Here is a tiny trained network, its code and every weight. The questions are about switching its units off for an input and a class, where a switched-off unit gives its printed mean instead of its output.

import numpy as np


def w(rows, s, z=0):
    codes = np.array(rows[::2]) - 128.0
    scale = np.full(codes.shape[1], s)
    scale[-1] = z or s
    return codes * scale


def f(y):
    return np.maximum(y, 0)


def log_softmax(a):
    a = a - a.max(-1, keepdims=True)
    return a - np.log(np.exp(a).sum(-1, keepdims=True))


def net(x, mask):
    res = np.array(x, float).reshape(1, 5) / 4 @ E
    y = f(res @ A[0][:, :-1].T + A[0][:, -1])
    res = res + np.where(mask, y, B[0][:, -1]) @ B[0][:, :-1]
    return log_softmax(res[-1] @ U[:, :-1].T + U[:, -1])


A, B = {}, {}
E = w([
[176,179,178,102,60,165,115,181,45],'x0',
[49,154,116,178,104,250,100,82,126],'x1',
[128,131,124,125,132,130,127,126,126],'x2',
[129,127,132,127,127,132,130,129,133],'x3',
[89,59,199,85,211,142,97,95,79],'x4',
],0.013)
A[0] = w([
[172,145,99,146,99,81,162,188,121,93],'n1',
[135,68,232,66,181,128,91,137,55,7],'n2',
[142,85,21,167,185,50,165,97,255,89],'n3',
[225,176,132,109,91,104,126,161,74,114],'n4',
[185,190,96,117,69,112,104,173,91,109],'n5',
[96,178,96,170,84,197,107,116,134,122],'n6',
[50,64,140,180,233,197,85,64,146,104],'n7',
[121,167,121,173,84,221,92,96,104,67],'n8',
[215,180,167,155,101,90,172,197,134,133],'n9',
[113,191,20,217,67,135,158,127,220,49],'n10',
[178,52,154,79,202,25,170,148,147,53],'n11',
[128,96,84,125,121,83,158,94,213,58],'n12',
[121,152,179,106,109,178,102,164,60,27],'n13',
[97,154,88,151,75,221,133,119,142,143],'n14',
[153,67,203,76,198,149,99,121,43,82],'n15',
[25,97,148,164,163,187,113,79,156,65],'n16',
[79,186,127,204,70,192,88,94,108,29],'n17',
[131,172,222,125,80,170,86,140,20,28],'n18',
],0.0089,0.014)
B[0] = w([
[176,126,81,104,110,170,140,132,112,177],'n1',
[223,194,156,92,113,74,215,252,173,185],'n2',
[183,178,215,95,173,23,201,212,148,232],'n3',
[203,109,90,66,61,165,146,116,155,204],'n4',
[198,143,89,59,95,154,132,124,128,199],'n5',
[127,107,166,148,173,67,136,155,114,216],'n6',
[127,117,60,89,79,224,49,1,91,248],'n7',
[154,153,175,139,150,84,187,212,145,195],'n8',
[201,164,69,83,51,156,151,131,139,213],'n9',
[26,73,194,216,232,92,29,50,71,220],'n10',
[4,84,193,225,206,146,39,49,84,207],'n11',
[149,177,132,85,98,124,167,171,138,164],'n12',
[51,69,173,228,207,112,62,50,114,157],'n13',
[91,123,196,127,164,70,141,128,147,230],'n14',
[115,149,176,152,177,55,164,177,161,211],'n15',
[166,125,66,123,79,191,116,46,119,203],'n16',
[223,147,123,71,126,59,207,242,172,190],'n17',
[29,95,180,207,216,94,81,88,128,186],'n18',
],0.0083,0.014)
U = w([
[165,141,139,130,128,56,195,218,156,197],'0',
[37,95,145,166,172,87,96,89,134,158],'1',
[152,120,10,116,67,192,127,97,132,3],'2',
],0.013,0.0048)

Each question gives the input, the list of numbers given to net, and the class t.
The units are the neurons (one row each of A and B). Each row of codes is followed by its name. A weight is (code - 128) times the scale printed after its matrix; where a second scale follows, it is the last column's (A, B and U).
mask holds one flag per neuron, in row order. A switched-off neuron (its flag False) gives its mean, the last column of its row in B, instead of its output. The means were averaged over made-up inputs and are rounded, as every weight is.
A unit's drop is (log p(t) with every unit on - log p(t) with that unit switched off) / (log p(t) with every unit on - log p(t) with every unit switched off).
The circuit of an input: a set's keep is (log p(t) with only the set's units on - log p(t) with every unit switched off) / (log p(t) with every unit on - log p(t) with every unit switched off). Starting from the 12 units with the biggest drops (on a tie, the unit counted first), units are removed one at a time, each time the one whose removal leaves the highest keep (on an exact tie, the one counted first), for as long as the keep stays at least 0.8.
circuit, biggest first: the units of the circuit, biggest drop first
most important unit: the unit with the biggest drop
top k neurons: the k neurons with the biggest drops, biggest first
drop of u: that unit's drop, to one decimal
input [-4,-8,4,5,3], class 1: most important unit => n11
input [-1,4,-7,7,-7], class 1: top 2 neurons => n10; n2
input [-1,1,-4,8,-6], class 1: top 3 neurons => n10; n2; n17
input [0,3,2,4,2], class 2: top 3 neurons => n10; n11; n18
input [0,-2,4,4,3], class 1: top 2 neurons => n3; n17
input [-8,1,-3,3,7], class 2: top 2 neurons => n7; n16
input [-8,0,-4,-5,-3], class 0: top 4 neurons => n3; n12; n11; n18
input [-2,1,-8,8,-8], class 1: top 3 neurons => n10; n2; n17
input [8,1,-3,2,4], class 1: top 4 neurons => n18; n13; n3; n17
input [0,-7,0,-2,3], class 1: top 4 neurons => n11; n17; n3; n8
input [-1,3,3,8,-5], class 1: top 2 neurons => n10; n2
input [5,-4,-2,2,0], class 2: drop of n3 => 0.2
input [-5,2,1,-1,-7], class 1: drop of n10 => 6.8
input [-2,5,-7,-3,-6], class 1: circuit, biggest first => n10
input [4,8,2,-6,-1], class 0: drop of n11 => 0.8
input [-3,5,8,-7,8], class 2: drop of n15 => 0.0
